Below are the code and all the weights of a small trained network. Each question names an input and a class and asks about switching units off, where a switched-off unit gives its printed mean instead of its output.

import numpy as np


def w(rows, s, z=0):
    codes = np.array(rows[::2]) - 128.0
    scale = np.full(codes.shape[1], s)
    scale[-1] = z or s
    return codes * scale


def f(y):
    return np.maximum(y, 0)


def log_softmax(a):
    a = a - a.max(-1, keepdims=True)
    return a - np.log(np.exp(a).sum(-1, keepdims=True))


def net(x, mask):
    res = np.array(x, float).reshape(1, 7) / 4 @ E
    y = f(res @ A[0][:, :-1].T + A[0][:, -1])
    res = res + np.where(mask, y, B[0][:, -1]) @ B[0][:, :-1]
    return log_softmax(res[-1] @ U[:, :-1].T + U[:, -1])


A, B = {}, {}
E = w([
[136,16,68,145],'x0',
[124,123,144,126],'x1',
[142,150,50,126],'x2',
[131,131,113,127],'x3',
[34,130,82,254],'x4',
[131,131,118,126],'x5',
[27,129,79,34],'x6',
],0.0076)
A[0] = w([
[86,104,141,99,83],'N1',
[55,87,116,44,33],'N2',
[156,141,116,166,112],'N3',
[134,5,97,126,72],'N4',
[122,122,91,149,96],'N5',
[162,105,78,102,102],'N6',
[135,125,111,133,226],'N7',
[103,172,135,91,216],'N8',
[104,146,102,178,57],'N9',
[149,115,129,148,77],'N10',
[148,122,131,86,56],'N11',
[98,122,114,157,62],'N12',
[96,135,98,163,54],'N13',
[72,171,146,176,96],'N14',
[189,105,127,148,123],'N15',
[108,150,187,136,217],'N16',
[137,231,101,122,130],'N17',
[133,56,85,126,167],'N18',
[210,94,142,191,119],'N19',
[160,123,128,86,62],'N20',
[139,120,150,83,127],'N21',
[181,106,113,140,76],'N22',
[172,119,144,81,72],'N23',
[143,138,132,99,84],'N24',
[172,146,132,79,90],'N25',
[183,107,122,96,100],'N26',
[169,150,91,110,111],'N27',
[102,84,195,127,129],'N28',
[128,80,124,133,246],'N29',
[170,106,153,163,81],'N30',
[189,157,131,171,112],'N31',
[131,101,118,126,255],'N32',
[160,108,122,57,102],'N33',
[93,170,158,124,128],'N34',
[180,155,133,92,70],'N35',
[89,97,107,95,120],'N36',
[184,101,157,170,57],'N37',
],0.016,0.0082)
B[0] = w([
[79,133,111,122,160],'N1',
[73,166,146,121,216],'N2',
[118,158,128,125,166],'N3',
[164,119,250,105,232],'N4',
[137,131,140,150,158],'N5',
[126,140,144,132,183],'N6',
[145,128,78,138,222],'N7',
[165,135,110,114,242],'N8',
[92,110,141,178,165],'N9',
[104,135,163,106,143],'N10',
[100,126,138,157,160],'N11',
[81,85,151,144,152],'N12',
[89,101,145,145,160],'N13',
[129,96,150,156,184],'N14',
[107,151,111,111,203],'N15',
[181,115,103,128,228],'N16',
[186,130,177,120,202],'N17',
[175,115,165,93,239],'N18',
[102,167,128,106,250],'N19',
[90,116,145,171,169],'N20',
[121,120,109,123,197],'N21',
[112,139,147,127,168],'N22',
[105,97,139,154,195],'N23',
[117,118,152,139,154],'N24',
[104,108,128,176,201],'N25',
[105,88,125,154,197],'N26',
[120,110,98,147,169],'N27',
[146,125,41,145,184],'N28',
[183,116,75,130,253],'N29',
[77,164,120,109,181],'N30',
[100,156,132,118,200],'N31',
[157,127,63,134,255],'N32',
[105,114,105,174,220],'N33',
[149,128,154,111,179],'N34',
[110,102,149,145,186],'N35',
[103,177,131,83,193],'N36',
[93,148,132,110,190],'N37',
],0.012,0.0086)
U = w([
[55,12,137,254,2],'0',
[21,240,136,50,38],'1',
[172,107,71,138,247],'2',
[177,106,79,132,232],'3',
[210,97,222,102,78],'4',
[161,110,65,133,190],'5',
],0.0083,0.0055)

Each question gives the input, the list of numbers given to net, and the class t.
The units are the neurons (one row each of A and B). Each row of codes is followed by its name. A weight is (code - 128) times the scale printed after its matrix; where a second scale follows, it is the last column's (A, B and U).
mask holds one flag per neuron, in row order. A switched-off neuron (its flag False) gives its mean, the last column of its row in B, instead of its output. The means were averaged over made-up inputs and are rounded, as every weight is.
A unit's drop is (log p(t) with every unit on - log p(t) with that unit switched off) / (log p(t) with every unit on - log p(t) with every unit switched off).
The circuit of an input: a set's keep is (log p(t) with only the set's units on - log p(t) with every unit switched off) / (log p(t) with every unit on - log p(t) with every unit switched off). Starting from the 12 units with the biggest drops (on a tie, the unit counted first), units are removed one at a time, each time the one whose removal leaves the highest keep (on an exact tie, the one counted first), for as long as the keep stays at least 0.8.
circuit, biggest first: the units of the circuit, biggest drop first
most important unit: the unit with the biggest drop
top k neurons: the k neurons with the biggest drops, biggest first
drop when u is switched off: that unit's drop, to one decimal
input [1,-4,6,6,6,5,1], class 0: circuit, biggest first -> N9
input [-6,3,-6,-5,-3,2,4], class 2: circuit, biggest first -> N28, N16
input [6,-8,-3,-1,2,3,-1], class 4: top 2 neurons -> N4, N18
input [7,3,1,0,6,-2,3], class 4: circuit, biggest first -> N4, N18
input [1,-7,6,2,3,7,8], class 1: top 3 neurons -> N2, N36, N16
input [4,-8,5,-3,-7,-2,8], class 1: top 4 neurons -> N2, N36, N16, N14
input [2,-3,1,-8,2,2,8], class 1: top 2 neurons -> N2, N36
input [2,-5,5,-8,2,3,8], class 1: top 2 neurons -> N2, N36
input [2,-4,-3,3,0,-2,6], class 1: top 4 neurons -> N2, N36, N16, N1
input [-3,8,5,-1,6,-2,4], class 0: top 4 neurons -> N14, N9, N13, N12
input [5,3,-6,4,3,-8,-4], class 3: top 2 neurons -> N28, N29
input [8,8,3,-4,-8,-2,0], class 0: top 2 neurons -> N33, N26
input [6,-7,5,-2,0,-2,-4], class 4: top 4 neurons -> N4, N18, N28, N33
input [-8,0,6,3,2,-1,-5], class 4: circuit, biggest first -> N17
input [-7,7,8,-4,8,-3,-4], class 0: top 2 neurons -> N9, N14
input [8,-4,0,1,-5,1,-6], class 4: top 3 neurons -> N4, N18, N2
input [7,2,3,-2,-4,-4,2], class 4: top 3 neurons -> N4, N18, N28
input [7,6,-2,-1,-2,6,3], class 4: top 2 neurons -> N4, N18
input [1,-6,1,6,-7,-5,-6], class 0: drop when N23 is switched off -> 0.1
input [-2,3,-4,4,7,4,-8], class 1: most important unit -> N19
input [7,-1,5,-2,6,-8,-8], class 1: drop when N28 is switched off -> 0.0
input [6,7,-8,3,6,-7,-7], class 2: drop when N29 is switched off -> 0.5
input [8,0,-3,-2,-5,1,3], class 4: drop when N18 is switched off -> 0.5
